Below are the code and all the weights of a small trained network. Each question names an input and a class and asks about switching units off, where a switched-off unit gives its printed mean instead of its output.

import numpy as np


def w(rows, s, z=0):
    codes = np.array(rows[::2]) - 128.0
    scale = np.full(codes.shape[1], s)
    scale[-1] = z or s
    return codes * scale


def f(y):
    return y / 2 * (1 + np.tanh(0.7978845608 * (y + 0.044715 * y**3)))


def log_softmax(a):
    a = a - a.max(-1, keepdims=True)
    return a - np.log(np.exp(a).sum(-1, keepdims=True))


def net(x, mask):
    res = np.array(x, float).reshape(1, 5) / 4 @ E
    y = f(res @ A[0][:, :-1].T + A[0][:, -1])
    res = res + np.where(mask, y, B[0][:, -1]) @ B[0][:, :-1]
    return log_softmax(res[-1] @ U[:, :-1].T + U[:, -1])


A, B = {}, {}
E = w([
[201,72,208,73,112],'x0',
[203,149,130,254,117],'x1',
[31,122,227,173,99],'x2',
[205,110,226,90,174],'x3',
[115,212,137,57,67],'x4',
],0.0082)
A[0] = w([
[100,140,104,70,106,227],'N0',
[99,109,106,203,163,96],'N1',
[213,128,79,124,150,168],'N2',
[183,171,135,143,157,254],'N3',
[132,157,165,41,137,155],'N4',
[175,70,152,79,137,160],'N5',
[186,111,235,221,102,170],'N6',
[108,39,107,215,153,153],'N7',
[161,113,40,138,139,141],'N8',
[108,90,34,84,68,144],'N9',
[118,132,237,4,165,163],'N10',
[98,173,172,163,78,108],'N11',
[69,126,132,127,93,100],'N12',
[191,141,127,153,156,117],'N13',
[91,120,143,85,155,142],'N14',
[64,145,88,247,106,215],'N15',
[134,138,161,143,140,102],'N16',
[116,142,118,135,101,112],'N17',
[195,135,135,133,168,160],'N18',
[89,192,146,195,98,193],'N19',
[159,157,205,135,99,157],'N20',
[187,167,108,96,157,103],'N21',
[123,111,83,99,114,212],'N22',
[156,127,91,129,137,141],'N23',
[100,213,143,62,75,153],'N24',
],0.013,0.0037)
B[0] = w([
[158,169,121,148,80,175],'N0',
[57,166,144,132,173,185],'N1',
[145,110,92,72,179,194],'N2',
[100,90,76,91,142,180],'N3',
[105,154,136,89,78,181],'N4',
[139,115,180,78,135,183],'N5',
[188,22,165,217,124,244],'N6',
[78,162,193,131,207,219],'N7',
[177,163,102,91,174,190],'N8',
[239,175,133,161,130,190],'N9',
[101,129,165,69,1,228],'N10',
[156,97,82,138,107,169],'N11',
[75,144,105,140,111,154],'N12',
[79,97,119,98,143,166],'N13',
[109,139,132,104,110,151],'N14',
[45,177,123,216,151,252],'N15',
[124,106,134,144,113,139],'N16',
[124,137,110,148,130,137],'N17',
[85,89,128,86,150,174],'N18',
[97,110,93,194,101,198],'N19',
[156,87,124,132,77,179],'N20',
[116,131,85,77,127,163],'N21',
[180,164,130,128,132,164],'N22',
[139,134,112,104,153,153],'N23',
[116,130,63,161,69,186],'N24',
],0.028,0.013)
U = w([
[131,98,82,37,169,181],'0',
[166,28,235,103,140,53],'1',
[47,175,186,162,199,182],'2',
[138,29,109,200,121,166],'3',
[116,170,194,29,1,136],'4',
[105,173,78,173,102,2],'5',
[209,181,121,93,145,149],'6',
],0.0082,0.0031)

Each question gives the input, the list of numbers given to net, and the class t.
The units are the neurons (one row each of A and B). Each row of codes is followed by its name. A weight is (code - 128) times the scale printed after its matrix; where a second scale follows, it is the last column's (A, B and U).
mask holds one flag per neuron, in row order. A switched-off neuron (its flag False) gives its mean, the last column of its row in B, instead of its output. The means were averaged over made-up inputs and are rounded, as every weight is.
A unit's drop is (log p(t) with every unit on - log p(t) with that unit switched off) / (log p(t) with every unit on - log p(t) with every unit switched off).
The circuit of an input: a set's keep is (log p(t) with only the set's units on - log p(t) with every unit switched off) / (log p(t) with every unit on - log p(t) with every unit switched off). Starting from the 12 units with the biggest drops (on a tie, the unit counted first), units are removed one at a time, each time the one whose removal leaves the highest keep (on an exact tie, the one counted first), for as long as the keep stays at least 0.8.
circuit, biggest first: the units of the circuit, biggest drop first
most important unit: the unit with the biggest drop
top k neurons: the k neurons with the biggest drops, biggest first
drop of u: that unit's drop, to one decimal
input [1,4,3,-3,7], class 3: circuit, biggest first : N11
input [3,4,7,8,2], class 1: circuit, biggest first : N6; N10
input [5,-5,3,-8,-4], class 2: top 2 neurons : N10; N24
input [3,0,7,1,-6], class 1: circuit, biggest first : N6; N7; N24
input [-2,7,8,-5,4], class 3: top 3 neurons : N11; N6; N19
input [-4,-5,7,0,2], class 4: top 4 neurons : N10; N6; N14; N1
input [-5,2,6,1,5], class 5: top 4 neurons : N6; N15; N12; N24
input [5,7,6,5,6], class 3: top 3 neurons : N6; N11; N7
input [-4,-1,-3,2,6], class 4: top 2 neurons : N15; N6
input [7,8,4,4,7], class 3: top 4 neurons : N6; N7; N11; N3
input [6,-3,-7,4,-6], class 0: top 2 neurons : N2; N18
input [1,1,-7,-7,-5], class 6: top 2 neurons : N9; N8
input [0,-1,-3,5,-3], class 0: top 2 neurons : N6; N2
input [6,-4,2,-5,-5], class 4: most important unit : N6
input [1,7,-4,-6,1], class 2: drop of N15 : 0.2
input [-8,7,5,7,1], class 3: drop of N6 : 0.3
input [2,7,-3,-2,8], class 3: drop of N20 : 0.2
input [5,-6,-4,6,-8], class 4: drop of N10 : 0.1
